Small tables with named rows and columns. After each table, cells are looked up by row and column.

Molazir:
|  | Pum | Bamupe | Ded |
|---|---|---|---|
| Zar | 35608 | -42837 | 34144 |
| Gole | 5614 | -9545 | 25252 |
| Badif | -94720 | 24989 | 36652 |
| Tabama | 14049 | 62054 | 18119 |
| Fofe | 43802 | 55955 | 958 |
| Pag | -49465 | -16802 | 49894 |
| Rabol | 76691 | 64655 | -796 |
| Gorive | 68455 | 70071 | 2662 |
| Bepimis | 98680 | 16083 | 21013 |
| Tasiru | 48658 | -14152 | 3553 |
| Vom | 10990 | 1156 | 16773 |
| Veg | -9604 | -11030 | 16248 |
| Pivogo | -2957 | 6768 | 48612 |
| Mas | 43813 | -36564 | 34039 |

Badif, Pum => -94720
Fofe, Ded => 958
Pag, Bamupe => -16802
Mas, Pum => 43813
Zar, Pum => 35608
Gorive, Bamupe => 70071
Pag, Ded => 49894
Bepimis, Bamupe => 16083
Pivogo, Pum => -2957
Which row has the largest Bamupe? Gorive

Savipa =
,Rel,Kon,Tol,Meva,Fola,Zeruno,Gefina,Ger
Vadu,127,197,191,151,192,143,150,158
Fufi,134,106,157,164,115,172,175,122
Melu,112,77,187,167,136,133,158,169
Nago,198,93,127,126,205,154,162,151
Toredeg,103,219,177,162,144,132,127,167
Fazomug,155,98,140,154,129,172,173,124
Ruma,199,184,101,116,216,131,118,177
Rek,67,92,230,190,105,144,174,153
Zevo,92,126,184,182,85,164,169,129
Famagum,171,187,109,142,140,177,152,118
Fater,165,159,136,132,198,122,123,186
Nikozo,63,146,220,194,83,161,173,130

Rek, Zeruno -> 144
Famagum, Ger -> 118
Famagum, Zeruno -> 177
Nikozo, Tol -> 220
Vadu, Meva -> 151
Famagum, Fola -> 140
Nago, Fola -> 205
Vadu, Kon -> 197
Zevo, Gefina -> 169
Famagum, Kon -> 187
Nago, Ger -> 151
Melu, Rel -> 112

Reb =
	Zer	Gul	Ket	Nifeta	Tapo	Nasad	Vev	Gupal
Mag	-1.6	-0.5	-2.1	-0.6	-5.3	-4.4	-3.0	-1.2
Vosag	-5.6	0.7	-2.8	-1.2	0.8	-1.2	-4.7	1.5
Diboza	-0.5	-2.3	-0.5	1.8	-1.0	-2.1	-4.2	-1.6
Fom	-1.6	-2.8	-0.6	0.1	-2.8	1.0	-1.2	-0.3
Kobigez	-4.6	1.6	-0.7	-0.9	0.0	-0.6	-3.6	0.1
Faluku	-0.3	0.5	6.6	-0.2	-0.5	-4.1	0.0	-1.1
Luvovo	-2.9	-5.7	-1.6	-2.6	-2.4	1.7	-1.2	-0.1
Lani	-0.1	-2.4	-3.1	0.5	-2.5	-2.4	-3.1	-1.6
Kivobup	-0.5	-0.4	-1.8	2.6	-4.5	0.0	-4.4	-3.2
Daruz	-0.9	-3.5	-0.6	0.0	-2.1	0.7	-2.0	-1.7
Zaf	-0.4	-1.8	-1.7	0.1	-6.4	-2.0	-0.8	-1.1
Samu	-0.4	0.2	-1.3	0.8	1.8	-0.6	-3.6	-2.4
Bitoro	1.9	-2.7	-3.0	-0.7	-2.9	-3.4	-1.1	-2.8
Disuzuz	0.5	-2.1	-1.8	-0.8	-5.3	-2.1	-0.7	-2.6

Nifeta of Fom = 0.1
Gul of Vosag = 0.7
Zer of Fom = -1.6
Tapo of Samu = 1.8
Gul of Kobigez = 1.6
Zer of Lani = -0.1
Which row has the largest Tapo? Samu

Nav:
	Gebi	Ligone	Malofen	Nin	Nolel
Pab	6703	5362	6193	4050	4419
Nop	6894	7664	7910	3828	4070
Vas	7049	2428	4213	3073	2652

Vas, Nolel => 2652
Pab, Ligone => 5362
Pab, Nin => 4050
Nop, Nolel => 4070
Nop, Gebi => 6894
Vas, Malofen => 4213
Nop, Nin => 3828
Vas, Ligone => 2428
Vas, Nin => 3073
Nop, Ligone => 7664
Pab, Nolel => 4419
Pab, Malofen => 6193
Which row has the largest Nin? Pab

Detok:
	Zutud	Toka	Lamuz	Pevik	Zel	Tuz
Sav	55	47	40	36	49	42
Fil	39	40	38	44	49	53
Bogum	59	50	78	52	21	32
Sog	66	40	58	34	30	43
Vumotut	43	31	40	42	41	54
Fug	45	45	50	48	42	45
Zetif	71	47	57	39	33	24
Sofivot	44	50	55	51	40	42
Vufol	35	47	35	49	55	45
Moda	51	49	68	52	29	39
Silepob	46	53	50	49	45	38
Difera	44	48	55	52	39	42

Sog, Zel => 30
Zetif, Lamuz => 57
Fil, Zutud => 39
Difera, Zel => 39
Vumotut, Pevik => 42
Zetif, Zutud => 71
Sav, Tuz => 42
Sofivot, Pevik => 51

Kepa:
,Desol,Bom,Tosipug,Fipem,Mipuvas,Bekubeg
Leset,4402,6122,3647,6110,4314,3667
Gef,5076,6122,7205,6338,4509,5449
Baseg,3423,3106,4756,5833,4993,7546
Muzo,4564,4470,4903,4244,3168,2848
Tuvipi,4381,2494,6219,3072,2841,6812
Famag,4517,4346,6283,4039,5992,5064
Rusuzo,7727,5648,608,7193,6982,3353
Nupi,5149,3517,8791,6078,4845,4541

Famag, Bekubeg => 5064
Nupi, Mipuvas => 4845
Nupi, Tosipug => 8791
Muzo, Bekubeg => 2848
Tuvipi, Mipuvas => 2841
Muzo, Fipem => 4244
Leset, Tosipug => 3647
Muzo, Tosipug => 4903
Baseg, Bom => 3106
Muzo, Mipuvas => 3168
Tuvipi, Desol => 4381
Famag, Desol => 4517
Nupi, Bom => 3517
Tuvipi, Fipem => 3072
Baseg, Mipuvas => 4993
Muzo, Bom => 4470

Kupozi =
fields: Diz, Mugotib, Kos, Veronez, Nufidi
Dusuk: [60, 49, 52, 81, 65]
Vul: [21, 65, 47, 96, 53]
Zilag: [65, 54, 53, 63, 67]

What is the Veronez of Vul in Kupozi?
96
What is the Kos of Vul in Kupozi?
47
What is the Veronez of Dusuk in Kupozi?
81
What is the Diz of Vul in Kupozi?
21
What is the Veronez of Zilag in Kupozi?
63
What is the Diz of Dusuk in Kupozi?
60
What is the Kos of Zilag in Kupozi?
53
What is the Diz of Zilag in Kupozi?
65
What is the Nufidi of Dusuk in Kupozi?
65
What is the Nufidi of Vul in Kupozi?
53
What is the Mugotib of Dusuk in Kupozi?
49
What is the Mugotib of Vul in Kupozi?
65
What is the Mugotib of Zilag in Kupozi?
54
What is the Nufidi of Zilag in Kupozi?
67
What is the Kos of Dusuk in Kupozi?
52

